Below are the code and all the weights of a small trained network. Each question names an input and a class and asks about switching units off, where a switched-off unit gives its printed mean instead of its output.

import numpy as np


def w(rows, s, z=0):
    codes = np.array(rows[::2]) - 128.0
    scale = np.full(codes.shape[1], s)
    scale[-1] = z or s
    return codes * scale


def f(y):
    return y / 2 * (1 + np.tanh(0.7978845608 * (y + 0.044715 * y**3)))


def log_softmax(a):
    a = a - a.max(-1, keepdims=True)
    return a - np.log(np.exp(a).sum(-1, keepdims=True))


def net(x, mask):
    res = np.array(x, float).reshape(1, 5) / 4 @ E
    y = f(res @ A[0][:, :-1].T + A[0][:, -1])
    res = res + np.where(mask, y, B[0][:, -1]) @ B[0][:, :-1]
    return log_softmax(res[-1] @ U[:, :-1].T + U[:, -1])


A, B = {}, {}
E = w([
[56,222,122,229],'x0',
[205,198,138,207],'x1',
[96,64,241,196],'x2',
[216,132,197,119],'x3',
[149,69,2,120],'x4',
],0.008)
A[0] = w([
[92,27,45,87,255],'n0',
[84,175,67,233,210],'n1',
[227,106,120,147,140],'n2',
[121,117,252,107,130],'n3',
[136,137,63,29,95],'n4',
[77,207,96,141,193],'n5',
],0.014,0.0049)
B[0] = w([
[109,183,29,154,251],'n0',
[186,48,168,102,219],'n1',
[151,209,101,60,174],'n2',
[108,46,26,160,201],'n3',
[6,121,4,149,196],'n4',
[202,148,191,88,187],'n5',
],0.012,0.015)
U = w([
[179,49,230,142,226],'0',
[172,227,115,64,137],'1',
[78,111,9,149,181],'2',
[76,179,165,162,3],'3',
],0.011,0.0073)

Each question gives the input, the list of numbers given to net, and the class t.
The units are the neurons (one row each of A and B). Each row of codes is followed by its name. A weight is (code - 128) times the scale printed after its matrix; where a second scale follows, it is the last column's (A, B and U).
mask holds one flag per neuron, in row order. A switched-off neuron (its flag False) gives its mean, the last column of its row in B, instead of its output. The means were averaged over made-up inputs and are rounded, as every weight is.
A unit's drop is (log p(t) with every unit on - log p(t) with that unit switched off) / (log p(t) with every unit on - log p(t) with every unit switched off).
The circuit of an input: a set's keep is (log p(t) with only the set's units on - log p(t) with every unit switched off) / (log p(t) with every unit on - log p(t) with every unit switched off). Starting from all 6 units, units are removed one at a time, each time the one whose removal leaves the highest keep (on an exact tie, the one counted first), for as long as the keep stays at least 0.8.
units of the circuit, in order: the units of the circuit, biggest drop first
most important unit: the unit with the biggest drop
k most important neurons: the k neurons with the biggest drops, biggest first
drop of u: that unit's drop, to one decimal
input [-8,5,8,8,3], class 2: most important unit => n3
input [-3,8,3,-7,4], class 1: units of the circuit, in order => n4, n3
input [1,4,2,5,2], class 1: 2 most important neurons => n2, n4
input [5,-6,-4,2,-7], class 0: units of the circuit, in order => n0, n4
input [-6,4,0,8,7], class 1: 2 most important neurons => n2, n3
input [7,1,3,8,-2], class 0: 2 most important neurons => n0, n4
input [-8,6,-1,1,-3], class 1: 2 most important neurons => n2, n4
input [6,-4,-7,-4,0], class 1: 2 most important neurons => n5, n3
input [4,-1,-8,-1,-2], class 1: 2 most important neurons => n5, n3
input [4,-5,-1,1,-7], class 0: 3 most important neurons => n0, n4, n5
input [-8,5,8,6,-6], class 2: drop of n3 => 1.9
input [2,4,8,5,-6], class 2: drop of n3 => 5.5
input [-7,-7,6,7,-5], class 2: drop of n3 => 3.6
input [4,3,-6,5,-2], class 1: drop of n1 => -0.1
input [8,2,-5,-1,5], class 0: most important unit => n1
